Below are the code and all the weights of a small trained network. Each question names an input and a class and asks about switching units off, where a switched-off unit gives its printed mean instead of its output.

import numpy as np


def w(rows, s, z=0):
    codes = np.array(rows[::2]) - 128.0
    scale = np.full(codes.shape[1], s)
    scale[-1] = z or s
    return codes * scale


def norm(h):
    return h / np.sqrt((h * h).mean(-1, keepdims=True) + 1e-5)


def f(y):
    return y / 2 * (1 + np.tanh(0.7978845608 * (y + 0.044715 * y**3)))


def log_softmax(a):
    a = a - a.max(-1, keepdims=True)
    return a - np.log(np.exp(a).sum(-1, keepdims=True))


def net(x, mask):
    res = np.array(x, float).reshape(1, 5) / 4 @ E
    u = 0
    for l in range(3):
        y = f(norm(res) @ A[l][:, :-1].T + A[l][:, -1])
        res = res + np.where(mask[u : u + 4], y, B[l][:, -1]) @ B[l][:, :-1]
        u += 4
    return log_softmax(norm(res)[-1] @ U[:, :-1].T + U[:, -1])


A, B = {}, {}
E = w([
[128,21,145,107],'x0',
[184,139,133,43],'x1',
[157,173,254,209],'x2',
[139,149,80,230],'x3',
[32,130,102,85],'x4',
],0.007)
A[0] = w([
[1,152,40,129,116],'L0N1',
[115,160,185,123,183],'L0N2',
[102,180,91,157,2],'L0N3',
[116,162,114,110,118],'L0N4',
],0.0086,0.003)
B[0] = w([
[36,155,103,127,254],'L0N1',
[68,146,245,131,188],'L0N2',
[216,101,131,2,124],'L0N3',
[87,19,75,177,135],'L0N4',
],0.0083,0.0037)
A[1] = w([
[170,88,151,182,1],'L1N1',
[102,1,130,165,217],'L1N2',
[107,175,75,79,239],'L1N3',
[108,148,34,149,120],'L1N4',
],0.0098,0.00092)
B[1] = w([
[127,252,37,77,169],'L1N1',
[214,88,137,29,252],'L1N2',
[2,165,41,103,243],'L1N3',
[91,146,105,89,249],'L1N4',
],0.0094,0.0027)
A[2] = w([
[112,86,164,194,59],'L2N1',
[58,163,186,135,116],'L2N2',
[206,128,54,182,249],'L2N3',
[194,2,133,64,170],'L2N4',
],0.0094,0.002)
B[2] = w([
[134,105,155,3,124],'L2N1',
[193,7,186,62,213],'L2N2',
[57,227,90,215,179],'L2N3',
[206,48,67,202,252],'L2N4',
],0.0082,0.0041)
U = w([
[56,128,77,113,208],'0',
[233,62,70,146,132],'1',
[192,171,240,159,151],'2',
[172,222,95,249,111],'3',
[141,125,146,138,2],'4',
[112,27,172,113,130],'5',
],0.014,0.0065)

Each question gives the input, the list of numbers given to net, and the class t.
The units are the neurons (one row each of A and B). Each row of codes is followed by its name. A weight is (code - 128) times the scale printed after its matrix; where a second scale follows, it is the last column's (A, B and U).
mask holds one flag per neuron, layer by layer. A switched-off neuron (its flag False) gives its mean, the last column of its row in B, instead of its output. The means were averaged over made-up inputs and are rounded, as every weight is.
A unit's drop is (log p(t) with every unit on - log p(t) with that unit switched off) / (log p(t) with every unit on - log p(t) with every unit switched off).
The circuit of an input: a set's keep is (log p(t) with only the set's units on - log p(t) with every unit switched off) / (log p(t) with every unit on - log p(t) with every unit switched off). Starting from all 12 units, units are removed one at a time, each time the one whose removal leaves the highest keep (on an exact tie, the one counted first), for as long as the keep stays at least 0.8.
circuit, biggest first: the units of the circuit, biggest drop first
most important unit: the unit with the biggest drop
top k neurons: the k neurons with the biggest drops, biggest first
top k neurons in layer l: the k neurons of layer l with the biggest drops, biggest first
drop when u is switched off: that unit's drop, to one decimal
input [2,-6,-1,-5,-7], class 1: circuit, biggest first -> [L2N4]
input [7,5,-2,-6,0], class 1: circuit, biggest first -> [L2N4 L0N1]
input [5,-5,-1,-5,3], class 1: circuit, biggest first -> [L1N2 L2N4]
input [-1,3,1,1,-2], class 3: top 3 neurons -> [L0N1 L1N1 L2N3]
input [6,-4,0,5,-3], class 3: circuit, biggest first -> [L2N3 L1N1]
input [7,-5,4,4,-8], class 3: top 2 neurons -> [L1N1 L2N3]
input [5,-3,1,2,2], class 1: circuit, biggest first -> [L1N2 L2N4]
input [1,-6,3,-1,-3], class 2: top 2 neurons -> [L0N2 L0N1]
input [6,-6,-6,-1,-2], class 1: top 2 neurons -> [L1N2 L2N4]
input [3,-6,7,4,7], class 5: top 2 neurons -> [L2N2 L2N1]
input [1,4,1,-6,-2], class 1: top 3 neurons -> [L2N4 L0N1 L1N3]
input [5,0,3,-8,-5], class 1: top 2 neurons -> [L2N4 L0N1]
input [7,3,4,7,1], class 3: top 3 neurons -> [L1N1 L2N3 L0N4]
input [6,-1,0,-4,0], class 1: most important unit -> L2N4
input [-4,-1,-8,-2,-8], class 0: top 2 neurons in layer 1 -> [L1N3 L1N4]
input [-8,-8,3,1,-3], class 2: drop when L1N1 is switched off -> -0.1
input [6,1,2,4,-8], class 3: drop when L2N3 is switched off -> 0.3
input [-4,0,3,-6,6], class 5: drop when L2N2 is switched off -> 0.5
input [6,7,-3,8,-8], class 3: drop when L2N2 is switched off -> 0.1
input [-7,7,8,7,7], class 2: top neuron in layer 2 -> [L2N2]
